The nodes come in this order, as a chain: Nov Mog Vas Rer Tet Fon Nos Koz Lok Kom Mir Rov Duz Buk Zok Nas Mab Num Tek Mit Per Von Dop Giz Kas Rif Bot
What the symbols do: k is -3; p is +1; u is -2; c is +2; h is +3; b is -1.

In the rows, 1.32 stands for zero.

Where do the symbols, taken in turn from left to right, take each start?
Answer with the node's row, about right, then its name.
[ 0.64  1.24  1.85  1.24  1.99  0.87  1.70  1.08  0.31  1.78  1.93  1.52  0.33  1.31  1.64  1.16  1.32  1.25  1.78  1.12  1.56  1.92  1.30  2.00  1.49  0.94  2.02  1.74  0.64  1.10  2.12  0.15  1.41  2.25  1.07  1.75  1.20  1.02  1.86  1.01  1.94  1.21  0.75  1.37  1.38  1.68  2.13  0.43  1.26  0.53  1.16  0.79  1.50  1.83  1.27  1.07  1.59  2.12  1.84  1.28  0.95  1.92  1.15  1.43  1.03  0.95  1.12  1.74  1.42  0.49  0.51  1.30  1.09  1.20  1.57  1.94  0.19  0.91  0.52  1.64  1.20  1.69  1.67  0.37  1.80  0.21  1.15  0.51  1.23  0.84  1.02  1.38  1.00  1.48  0.70  1.10  2.16  1.31  1.98  1.73  0.80  0.30  1.59  1.71  0.98  1.07  1.74  1.83  1.43  0.95  1.34  1.13  1.05  1.09  1.56  1.89  0.70  1.72  0.99  0.67  1.51  1.00  0.81  1.58  1.81  0.45  2.25  0.61  0.81  1.82  1.69  1.30  1.34  1.37  1.23  1.27  1.73  0.82  1.58  1.02  0.84  1.76  2.05  1.29  1.00  1.57  0.60  1.17  2.23  1.81]
b: [ 0.64  1.30  1.92  1.26  1.97  0.84  1.70  1.10  0.36  1.82  1.87  1.46  0.32  1.24  1.61  1.20  1.31  1.18  1.82  1.16  1.58  1.87  1.28  1.97  1.48  0.93  1.99  1.74  0.63  1.07  2.12  0.17  1.43  2.21  1.07  1.74  1.23  0.95  1.92  1.03  1.97  1.22  0.70  1.39  1.40  1.69  2.11  0.50  1.34  0.50  1.10  0.85  1.46  1.81  1.18  1.09  1.59  2.17  1.88  1.25  0.97  1.99  1.03  1.48  0.96  0.92  1.14  1.84  1.40  0.47  0.46  1.34  1.06  1.13  1.47  1.94  0.23  0.94  0.49  1.59  1.16  1.69  1.71  0.37  1.84  0.16  1.17  0.58  1.23  0.76  1.04  1.46  1.00  1.45  0.77  1.04  2.16  1.26  2.01  1.82  0.87  0.33  1.57  1.72  0.99  1.17  1.71  1.89  1.51  0.97  1.30  1.19  1.04  1.08  1.60  1.97  0.68  1.65  0.92  0.71  1.61  1.04  0.74  1.57  1.82  0.50  2.29  0.67  0.82  1.81  1.60  1.27  1.33  1.37  1.23  1.27  1.72  0.85  1.65  0.97  0.78  1.80  2.02  1.32  1.02  1.59  0.55  1.11  2.22  1.92] Rif
[ 1.12  1.97  1.49  1.83  0.79  1.29  0.98  1.63  2.40  1.34  1.43  1.12  2.07  0.61  1.57  2.06  1.08  0.62  1.16  1.91  1.08  0.86  1.74  1.14  1.49  1.50  1.22  0.55  1.20  1.49  0.97  1.93  1.74  1.43  2.01  0.84  1.72  0.40  1.68  1.77  0.97  1.88  1.06  0.69  1.49  0.67  1.12  2.04  1.36  1.37  1.68  1.87  1.25  0.56  0.62  1.37  1.52  0.92  1.22  1.18  1.43  1.77  0.58  1.32  1.27  0.98  1.65  1.57  1.24  1.58  1.26  1.95  1.17  1.08  0.75  0.45  1.86  1.68  0.83  0.92  1.64  0.67  1.74  2.23  0.98  1.37  2.11  2.90  1.05  1.18  1.53  1.09  1.38  1.64  2.36  1.27  1.03  1.57  1.61  1.80  2.14  1.44  1.66  0.86  1.37  2.27  1.15  1.49  2.55  1.92  0.49  2.10  0.84  1.54  1.47  1.54  2.08  1.37  0.36  2.11  1.47  1.42  0.81  1.14  1.15  1.23  0.93  2.22  1.82  1.61  0.70  1.49  1.03  1.15  0.61  1.02  1.19  1.47  1.71  0.72  0.78  0.94  0.43  1.40  1.51  1.25  1.53  0.65  0.33  1.42]
h: [ 0.53  1.94  1.92  1.76  1.41  0.88  1.25  1.50  1.50  1.71  1.88  1.37  1.26  0.62  1.83  1.92  1.08  0.64  1.56  1.69  1.27  1.35  1.65  1.76  1.62  1.21  1.72  0.99  0.69  1.30  1.68  0.92  1.85  2.20  1.74  1.09  1.68  0.21  2.19  1.47  1.51  1.75  0.59  0.79  1.50  0.98  1.79  1.33  1.34  0.67  1.44  1.43  1.44  1.07  0.52  1.25  1.71  1.54  1.67  1.19  1.17  2.28  0.47  1.43  1.00  0.65  1.50  1.90  1.40  0.88  0.59  1.89  0.98  0.98  0.96  1.01  0.93  1.34  0.10  1.18  1.53  1.02  2.11  1.44  1.35  0.50  1.96  2.28  1.01  0.83  1.21  1.19  1.12  1.78  1.82  1.10  1.68  1.57  2.18  2.16  1.67  0.62  1.87  1.16  1.17  2.14  1.43  1.81  2.57  1.58  0.51  1.93  0.71  1.32  1.73  2.01  1.54  1.64  0.07  1.57  1.65  1.19  0.44  1.35  1.59  0.56  1.68  1.70  1.37  2.03  1.01  1.50  1.03  1.25  0.59  1.01  1.50  1.11  1.90  0.48  0.37  1.33  1.10  1.36  1.19  1.44  0.95  0.58  1.14  1.89] Mab
[ 2.18  1.07  0.64  1.24  0.80  1.83  1.02  1.41  1.96  0.80  0.63  1.15  2.09  1.69  0.90  1.16  1.41  1.71  0.84  1.31  1.12  0.88  1.16  0.65  1.09  1.60  0.62  1.13  2.04  1.45  0.49  2.36  0.99  0.27  1.29  1.06  1.23  2.01  0.53  1.45  0.72  1.19  2.10  1.50  1.18  1.17  0.48  1.89  1.31  2.20  1.39  1.61  1.18  1.05  1.72  1.58  0.91  0.66  0.82  1.45  1.63  0.46  1.86  1.16  1.70  1.89  1.40  0.69  1.21  2.15  2.19  1.06  1.66  1.59  1.27  0.96  2.28  1.57  2.38  1.18  1.31  1.20  0.75  1.96  0.93  2.53  1.12  1.46  1.52  1.86  1.54  1.28  1.69  1.04  1.48  1.58  0.60  1.21  0.48  0.58  1.55  2.30  0.94  1.15  1.69  1.14  0.88  0.68  0.65  1.46  1.63  1.18  1.81  1.40  0.96  0.57  1.68  0.88  2.12  1.68  1.05  1.64  2.07  1.09  0.94  2.23  0.44  1.62  1.64  0.61  1.20  1.24  1.40  1.32  1.66  1.51  0.99  1.73  0.87  1.92  2.07  0.91  0.87  1.25  1.58  1.10  2.03  1.74  0.72  0.69]
u: [ 2.10  1.01  0.61  1.12  0.94  1.80  1.11  1.39  1.75  0.82  0.63  1.18  1.94  1.79  0.88  1.04  1.46  1.78  0.89  1.18  1.18  0.93  1.11  0.64  1.03  1.57  0.70  1.28  2.08  1.43  0.63  2.19  0.93  0.23  1.17  1.10  1.21  2.18  0.50  1.36  0.82  1.17  2.10  1.58  1.15  1.24  0.56  1.81  1.33  2.14  1.35  1.54  1.15  1.22  1.83  1.53  0.87  0.78  0.77  1.45  1.58  0.34  2.04  1.22  1.74  1.97  1.35  0.74  1.22  2.04  2.24  1.01  1.74  1.61  1.36  1.12  2.21  1.53  2.45  1.30  1.33  1.31  0.67  1.83  1.03  2.50  0.95  1.23  1.48  1.93  1.58  1.36  1.60  0.94  1.37  1.59  0.63  1.24  0.42  0.55  1.38  2.30  0.87  1.23  1.62  0.91  1.01  0.71  0.48  1.39  1.82  1.03  1.91  1.41  0.97  0.53  1.56  0.91  2.30  1.53  0.95  1.54  2.18  1.16  0.89  2.21  0.50  1.47  1.54  0.56  1.34  1.22  1.44  1.30  1.78  1.52  1.04  1.68  0.80  2.00  2.20  1.02  1.04  1.27  1.55  1.05  1.95  1.90  0.84  0.69] Rer
[ 0.45  1.74  2.02  1.58  1.60  0.80  1.46  1.34  1.08  1.83  1.99  1.41  0.88  0.74  1.81  1.68  1.13  0.81  1.71  1.57  1.36  1.58  1.56  1.95  1.55  1.09  1.92  1.27  0.60  1.27  1.94  0.52  1.71  2.42  1.59  1.36  1.53  0.36  2.16  1.31  1.72  1.49  0.51  0.96  1.51  1.29  2.02  1.00  1.31  0.49  1.39  1.17  1.52  1.31  0.76  1.15  1.75  1.80  1.82  1.18  1.07  2.33  0.55  1.46  0.97  0.67  1.33  1.90  1.41  0.64  0.43  1.77  0.96  0.99  1.18  1.43  0.52  1.16  0.15  1.29  1.38  1.24  2.01  0.98  1.54  0.20  1.73  1.76  1.06  0.68  1.08  1.28  1.07  1.74  1.45  1.03  1.85  1.46  2.24  2.10  1.36  0.45  1.83  1.36  1.02  1.86  1.58  1.94  2.27  1.37  0.77  1.74  0.73  1.23  1.71  2.17  1.18  1.70  0.26  1.25  1.70  1.10  0.46  1.45  1.67  0.46  2.02  1.27  1.14  1.98  1.19  1.49  1.08  1.29  0.73  1.05  1.61  0.99  1.82  0.58  0.41  1.52  1.42  1.38  1.17  1.54  0.75  0.66  1.57  1.95]
c: [ 0.47  1.59  2.02  1.47  1.77  0.83  1.55  1.25  0.79  1.78  2.03  1.42  0.61  0.91  1.75  1.53  1.24  0.93  1.79  1.41  1.48  1.70  1.45  2.03  1.55  1.05  1.97  1.42  0.59  1.18  2.05  0.36  1.67  2.39  1.39  1.54  1.40  0.53  2.18  1.18  1.86  1.50  0.54  1.14  1.48  1.39  2.09  0.77  1.36  0.51  1.33  1.05  1.50  1.55  0.91  1.11  1.74  1.99  1.84  1.20  1.02  2.22  0.75  1.42  0.94  0.69  1.25  1.90  1.39  0.51  0.39  1.60  0.89  1.05  1.30  1.63  0.38  1.11  0.20  1.41  1.31  1.42  1.87  0.72  1.70  0.12  1.59  1.27  1.13  0.75  1.03  1.24  0.98  1.62  1.22  1.10  2.01  1.39  2.17  2.08  1.12  0.29  1.73  1.55  0.97  1.52  1.70  1.93  1.97  1.17  0.89  1.52  0.82  1.25  1.64  2.12  1.02  1.72  0.46  1.02  1.69  1.05  0.54  1.49  1.74  0.47  2.11  1.07  1.02  2.01  1.40  1.39  1.21  1.34  0.93  1.08  1.70  0.92  1.79  0.68  0.56  1.64  1.65  1.37  1.07  1.55  0.64  0.85  1.85  1.98] Per
[ 1.11  2.01  1.42  1.85  0.80  1.30  0.92  1.63  2.38  1.30  1.43  1.18  2.07  0.60  1.56  2.02  1.07  0.64  1.14  1.95  1.10  0.82  1.74  1.19  1.45  1.50  1.21  0.62  1.22  1.51  0.91  1.93  1.82  1.49  1.97  0.78  1.69  0.43  1.66  1.72  1.00  1.83  1.10  0.69  1.48  0.75  1.13  2.03  1.36  1.36  1.56  1.87  1.26  0.59  0.58  1.39  1.51  0.83  1.18  1.24  1.46  1.78  0.57  1.32  1.30  0.94  1.66  1.54  1.29  1.54  1.30  1.98  1.13  1.11  0.77  0.49  1.87  1.62  0.81  0.87  1.63  0.68  1.82  2.21  0.99  1.39  2.10  2.88  1.10  1.23  1.52  1.06  1.34  1.63  2.33  1.26  0.97  1.51  1.61  1.82  2.08  1.47  1.63  0.83  1.40  2.29  1.14  1.44  2.46  1.88  0.51  2.08  0.84  1.52  1.52  1.51  2.10  1.32  0.41  2.09  1.49  1.45  0.84  1.08  1.19  1.30  0.88  2.25  1.77  1.60  0.67  1.52  0.98  1.16  0.60  1.04  1.13  1.52  1.63  0.72  0.78  0.96  0.44  1.41  1.49  1.19  1.54  0.68  0.32  1.44]
h: [ 0.58  1.90  1.93  1.72  1.36  0.93  1.27  1.45  1.50  1.70  1.89  1.38  1.25  0.61  1.83  1.95  1.15  0.59  1.54  1.72  1.26  1.41  1.69  1.77  1.59  1.17  1.78  0.97  0.72  1.32  1.69  0.93  1.89  2.22  1.81  1.08  1.63  0.26  2.12  1.47  1.57  1.74  0.59  0.79  1.48  1.00  1.81  1.36  1.28  0.70  1.47  1.45  1.43  1.06  0.56  1.13  1.71  1.54  1.66  1.15  1.16  2.33  0.46  1.44  1.02  0.64  1.48  1.94  1.41  0.88  0.60  1.88  0.95  0.98  0.99  1.03  0.87  1.34  0.13  1.16  1.52  1.02  2.05  1.38  1.35  0.40  1.94  2.31  1.05  0.83  1.18  1.12  1.14  1.70  1.80  1.02  1.60  1.49  2.14  2.18  1.68  0.67  1.91  1.14  1.10  2.15  1.49  1.80  2.55  1.59  0.48  1.87  0.66  1.40  1.68  2.07  1.52  1.63  0.10  1.58  1.65  1.21  0.40  1.33  1.64  0.62  1.69  1.66  1.39  2.06  1.00  1.46  1.05  1.21  0.54  1.03  1.50  1.11  1.86  0.54  0.46  1.31  1.09  1.39  1.28  1.41  0.98  0.53  1.12  1.86] Mab
[ 2.05  1.35  0.74  1.43  0.66  1.79  0.95  1.56  2.31  0.86  0.76  1.10  2.34  1.40  0.98  1.43  1.29  1.43  0.84  1.49  1.03  0.69  1.35  0.63  1.20  1.70  0.63  0.91  1.93  1.56  0.46  2.49  1.21  0.35  1.58  0.84  1.42  1.66  0.68  1.60  0.67  1.42  1.93  1.27  1.21  0.96  0.53  2.11  1.35  2.10  1.49  1.81  1.12  0.85  1.39  1.58  1.04  0.50  0.77  1.38  1.67  0.66  1.58  1.18  1.68  1.74  1.48  0.87  1.24  2.13  2.16  1.28  1.58  1.46  1.13  0.71  2.45  1.65  2.11  1.02  1.47  0.98  0.95  2.24  0.85  2.43  1.39  2.02  1.40  1.84  1.63  1.20  1.62  1.15  1.85  1.59  0.49  1.36  0.60  0.79  1.82  2.35  1.02  0.90  1.68  1.56  0.87  0.75  1.09  1.66  1.32  1.48  1.60  1.53  1.04  0.71  1.88  0.95  1.67  1.94  1.06  1.59  1.84  1.07  0.85  2.15  0.37  1.94  1.79  0.74  0.95  1.37  1.31  1.30  1.39  1.44  0.91  1.77  1.03  1.67  1.80  0.87  0.62  1.37  1.60  1.09  2.05  1.50  0.41  0.73]
c: [ 1.74  1.64  0.92  1.58  0.61  1.70  0.88  1.62  2.46  0.96  0.84  1.08  2.40  1.14  1.22  1.69  1.23  1.17  0.82  1.71  1.05  0.67  1.50  0.72  1.23  1.68  0.67  0.71  1.79  1.56  0.52  2.50  1.37  0.64  1.75  0.80  1.57  1.28  0.94  1.74  0.65  1.59  1.71  1.05  1.26  0.83  0.55  2.26  1.37  1.93  1.61  1.90  1.20  0.62  1.13  1.51  1.18  0.50  0.84  1.33  1.65  0.98  1.27  1.22  1.60  1.52  1.58  1.02  1.21  2.13  2.01  1.59  1.45  1.37  0.93  0.55  2.41  1.75  1.77  0.92  1.58  0.81  1.16  2.31  0.81  2.29  1.68  2.52  1.22  1.69  1.63  1.12  1.60  1.32  2.12  1.47  0.54  1.44  0.90  1.07  2.00  2.20  1.20  0.84  1.61  1.85  0.91  0.92  1.64  1.81  0.97  1.74  1.33  1.57  1.18  0.85  2.06  1.00  1.26  2.08  1.21  1.57  1.56  1.05  0.84  2.01  0.44  2.17  1.88  1.00  0.79  1.36  1.15  1.20  1.05  1.26  0.96  1.72  1.22  1.41  1.51  0.88  0.39  1.35  1.61  1.03  2.01  1.19  0.23  0.91] Mir
[ 0.57  1.37  1.94  1.26  1.92  0.84  1.70  1.14  0.36  1.80  1.96  1.55  0.36  1.14  1.66  1.23  1.29  1.18  1.84  1.17  1.53  1.88  1.30  2.05  1.47  0.95  2.01  1.69  0.62  1.09  2.14  0.22  1.54  2.22  1.17  1.71  1.26  0.93  2.07  1.03  1.97  1.27  0.66  1.29  1.44  1.69  2.12  0.50  1.32  0.52  1.18  0.84  1.53  1.77  1.16  1.07  1.63  2.10  1.94  1.26  0.98  2.04  0.99  1.49  0.93  0.88  1.15  1.81  1.41  0.50  0.47  1.37  0.97  1.12  1.49  1.92  0.23  0.98  0.44  1.57  1.20  1.60  1.75  0.41  1.72  0.13  1.29  0.71  1.26  0.76  1.00  1.38  1.05  1.54  0.86  1.08  2.12  1.27  2.05  1.88  0.85  0.30  1.66  1.65  0.99  1.22  1.78  1.91  1.57  0.97  1.26  1.20  1.01  1.12  1.60  1.96  0.69  1.74  0.83  0.74  1.58  1.04  0.77  1.55  1.80  0.44  2.21  0.68  0.91  1.91  1.59  1.33  1.35  1.33  1.16  1.21  1.70  0.85  1.68  0.96  0.71  1.79  2.00  1.33  1.02  1.51  0.55  1.12  2.19  1.93]
b b k: [ 0.44  1.66  2.00  1.52  1.76  0.82  1.52  1.27  0.88  1.86  2.04  1.46  0.74  0.86  1.82  1.64  1.21  0.84  1.74  1.51  1.50  1.67  1.51  2.04  1.54  1.03  1.93  1.36  0.55  1.18  1.99  0.38  1.74  2.41  1.51  1.47  1.44  0.46  2.22  1.29  1.80  1.51  0.55  1.03  1.45  1.37  2.02  0.84  1.31  0.51  1.33  1.15  1.49  1.43  0.82  1.09  1.73  1.91  1.86  1.21  1.08  2.31  0.65  1.48  0.95  0.66  1.32  1.92  1.40  0.57  0.49  1.63  0.96  1.06  1.25  1.53  0.47  1.13  0.18  1.30  1.34  1.31  2.01  0.84  1.64  0.13  1.71  1.50  1.11  0.71  1.04  1.30  1.00  1.68  1.31  1.07  1.97  1.39  2.20  2.12  1.23  0.37  1.80  1.40  1.05  1.73  1.62  1.95  2.10  1.31  0.86  1.56  0.73  1.22  1.69  2.07  1.12  1.75  0.38  1.14  1.65  1.04  0.46  1.45  1.74  0.41  2.09  1.15  1.15  2.02  1.29  1.46  1.15  1.28  0.81  1.04  1.66  0.99  1.83  0.64  0.47  1.55  1.59  1.33  1.08  1.51  0.73  0.73  1.70  1.92] Mit
[ 2.11  1.02  0.57  1.15  0.84  1.81  1.07  1.36  1.86  0.80  0.62  1.18  1.97  1.76  0.88  1.10  1.49  1.71  0.81  1.22  1.09  0.93  1.12  0.65  1.06  1.64  0.59  1.21  2.03  1.45  0.58  2.29  0.95  0.26  1.25  1.14  1.25  2.11  0.49  1.41  0.74  1.20  2.09  1.53  1.17  1.25  0.55  1.84  1.35  2.19  1.33  1.59  1.17  1.15  1.75  1.56  0.92  0.67  0.80  1.40  1.61  0.35  1.98  1.11  1.66  1.91  1.32  0.74  1.16  2.14  2.19  1.03  1.64  1.58  1.36  1.04  2.25  1.58  2.46  1.24  1.34  1.26  0.71  1.85  0.94  2.49  1.05  1.32  1.49  1.91  1.60  1.35  1.65  0.96  1.43  1.58  0.65  1.25  0.39  0.58  1.43  2.32  0.83  1.19  1.61  1.03  0.98  0.70  0.60  1.40  1.72  1.08  1.84  1.44  0.95  0.59  1.66  0.91  2.16  1.64  0.97  1.57  2.12  1.18  0.85  2.25  0.43  1.54  1.59  0.62  1.30  1.22  1.49  1.33  1.73  1.55  0.98  1.69  0.79  2.00  2.14  1.04  0.92  1.29  1.56  1.17  2.00  1.78  0.80  0.68]
p: [ 2.15  1.15  0.62  1.24  0.87  1.78  0.98  1.41  1.93  0.84  0.62  1.14  2.08  1.69  0.88  1.16  1.44  1.69  0.81  1.31  1.17  0.92  1.20  0.62  1.14  1.65  0.66  1.14  2.09  1.39  0.55  2.36  1.00  0.26  1.35  1.05  1.28  2.03  0.53  1.49  0.75  1.21  2.03  1.53  1.16  1.19  0.48  1.88  1.34  2.17  1.45  1.68  1.16  1.09  1.72  1.52  0.91  0.62  0.79  1.43  1.59  0.42  1.86  1.17  1.71  1.91  1.44  0.74  1.22  2.08  2.23  1.10  1.67  1.55  1.32  0.97  2.30  1.60  2.40  1.17  1.31  1.14  0.75  1.96  0.94  2.51  1.13  1.47  1.46  1.89  1.56  1.26  1.63  1.04  1.49  1.58  0.61  1.24  0.46  0.57  1.54  2.33  0.85  1.14  1.67  1.14  0.98  0.71  0.67  1.51  1.67  1.19  1.81  1.44  0.99  0.64  1.68  0.91  2.10  1.68  0.98  1.59  2.10  1.13  0.85  2.22  0.42  1.64  1.68  0.65  1.23  1.21  1.41  1.30  1.70  1.54  0.92  1.72  0.84  1.93  2.01  0.99  0.87  1.31  1.58  1.03  1.97  1.76  0.73  0.66] Fon
[ 1.09  2.02  1.48  1.88  0.76  1.32  0.95  1.66  2.39  1.36  1.42  1.14  2.09  0.63  1.59  2.07  1.11  0.69  1.15  1.93  1.09  0.86  1.70  1.18  1.45  1.63  1.19  0.58  1.29  1.52  0.96  1.91  1.75  1.48  2.02  0.75  1.73  0.43  1.72  1.72  1.03  1.84  1.06  0.71  1.52  0.72  1.13  2.04  1.27  1.32  1.65  1.84  1.27  0.66  0.61  1.38  1.54  0.84  1.19  1.20  1.47  1.78  0.62  1.31  1.30  1.03  1.68  1.58  1.27  1.55  1.28  1.90  1.17  1.04  0.82  0.46  1.82  1.65  0.74  0.91  1.64  0.67  1.77  2.15  0.93  1.39  2.08  3.00  1.07  1.20  1.46  1.04  1.41  1.68  2.35  1.24  1.01  1.53  1.67  1.78  2.16  1.45  1.69  0.85  1.43  2.31  1.03  1.46  2.52  1.93  0.48  2.13  0.85  1.56  1.50  1.56  2.06  1.35  0.31  2.13  1.51  1.42  0.86  1.10  1.23  1.30  0.88  2.25  1.82  1.60  0.68  1.52  1.02  1.18  0.60  1.10  1.14  1.49  1.62  0.73  0.81  0.94  0.46  1.40  1.47  1.20  1.56  0.67  0.34  1.39]
c u p: [ 0.84  2.07  1.65  1.85  0.94  1.15  1.09  1.65  2.18  1.51  1.66  1.22  1.82  0.54  1.72  2.06  1.08  0.58  1.31  1.92  1.14  1.02  1.75  1.48  1.52  1.39  1.40  0.67  0.99  1.51  1.26  1.57  1.83  1.82  1.99  0.88  1.77  0.24  1.88  1.69  1.19  1.82  0.86  0.71  1.48  0.79  1.39  1.87  1.36  1.05  1.61  1.66  1.35  0.65  0.52  1.34  1.66  1.09  1.37  1.16  1.35  2.02  0.43  1.41  1.19  0.79  1.61  1.76  1.32  1.27  1.01  1.95  1.07  1.01  0.79  0.65  1.48  1.52  0.48  0.95  1.56  0.75  1.94  1.93  1.06  1.03  2.12  2.83  1.01  1.05  1.38  1.01  1.22  1.68  2.18  1.16  1.20  1.53  1.89  2.06  2.03  1.13  1.76  0.91  1.26  2.37  1.26  1.61  2.63  1.81  0.41  2.06  0.77  1.50  1.62  1.79  1.97  1.50  0.14  1.95  1.61  1.35  0.61  1.19  1.35  1.01  1.18  2.10  1.67  1.82  0.68  1.51  1.00  1.19  0.50  0.99  1.30  1.39  1.78  0.58  0.53  1.11  0.66  1.40  1.38  1.33  1.31  0.57  0.56  1.57] Zok
[ 2.17  0.94  0.61  1.03  1.00  1.77  1.12  1.35  1.64  0.80  0.62  1.19  1.83  1.84  0.80  1.02  1.44  1.83  0.90  1.14  1.16  0.98  1.12  0.64  1.11  1.57  0.70  1.32  2.04  1.42  0.64  2.12  0.90  0.30  1.08  1.24  1.13  2.22  0.42  1.32  0.91  1.14  2.06  1.70  1.17  1.31  0.62  1.76  1.33  2.09  1.34  1.49  1.17  1.27  1.87  1.44  0.89  0.75  0.86  1.47  1.58  0.33  2.04  1.14  1.72  1.90  1.30  0.64  1.19  2.04  2.24  0.92  1.70  1.67  1.45  1.16  2.14  1.56  2.51  1.29  1.25  1.37  0.66  1.70  1.07  2.44  0.89  1.11  1.55  1.92  1.54  1.38  1.61  0.93  1.17  1.54  0.66  1.19  0.45  0.57  1.37  2.23  0.82  1.27  1.63  0.88  0.97  0.67  0.50  1.32  1.84  0.97  1.91  1.36  0.95  0.49  1.51  0.91  2.36  1.45  0.99  1.56  2.19  1.18  0.89  2.18  0.58  1.39  1.51  0.57  1.43  1.23  1.46  1.35  1.80  1.58  1.00  1.66  0.74  2.08  2.19  1.08  1.09  1.23  1.54  1.14  1.96  1.89  1.00  0.67]
u p h: [ 2.20  1.09  0.60  1.13  0.86  1.79  1.07  1.43  1.83  0.81  0.61  1.14  1.97  1.77  0.85  1.15  1.44  1.69  0.86  1.20  1.19  0.91  1.18  0.61  1.10  1.60  0.63  1.19  2.08  1.46  0.59  2.28  0.96  0.22  1.28  1.09  1.28  2.16  0.51  1.39  0.80  1.19  2.08  1.56  1.19  1.22  0.54  1.87  1.36  2.17  1.32  1.55  1.18  1.13  1.71  1.56  0.90  0.70  0.75  1.43  1.57  0.37  1.91  1.13  1.64  1.92  1.38  0.73  1.26  2.09  2.21  1.00  1.63  1.60  1.35  0.96  2.28  1.56  2.45  1.24  1.29  1.25  0.70  1.88  0.97  2.51  1.02  1.31  1.46  1.89  1.54  1.33  1.66  1.00  1.44  1.59  0.69  1.28  0.45  0.57  1.45  2.33  0.82  1.18  1.62  0.99  0.96  0.64  0.58  1.40  1.72  1.04  1.80  1.42  0.99  0.53  1.59  0.90  2.20  1.61  1.04  1.52  2.12  1.11  0.87  2.25  0.48  1.54  1.60  0.64  1.26  1.26  1.47  1.32  1.74  1.55  1.00  1.72  0.82  1.98  2.10  0.98  0.99  1.26  1.56  1.09  2.05  1.81  0.77  0.69] Tet
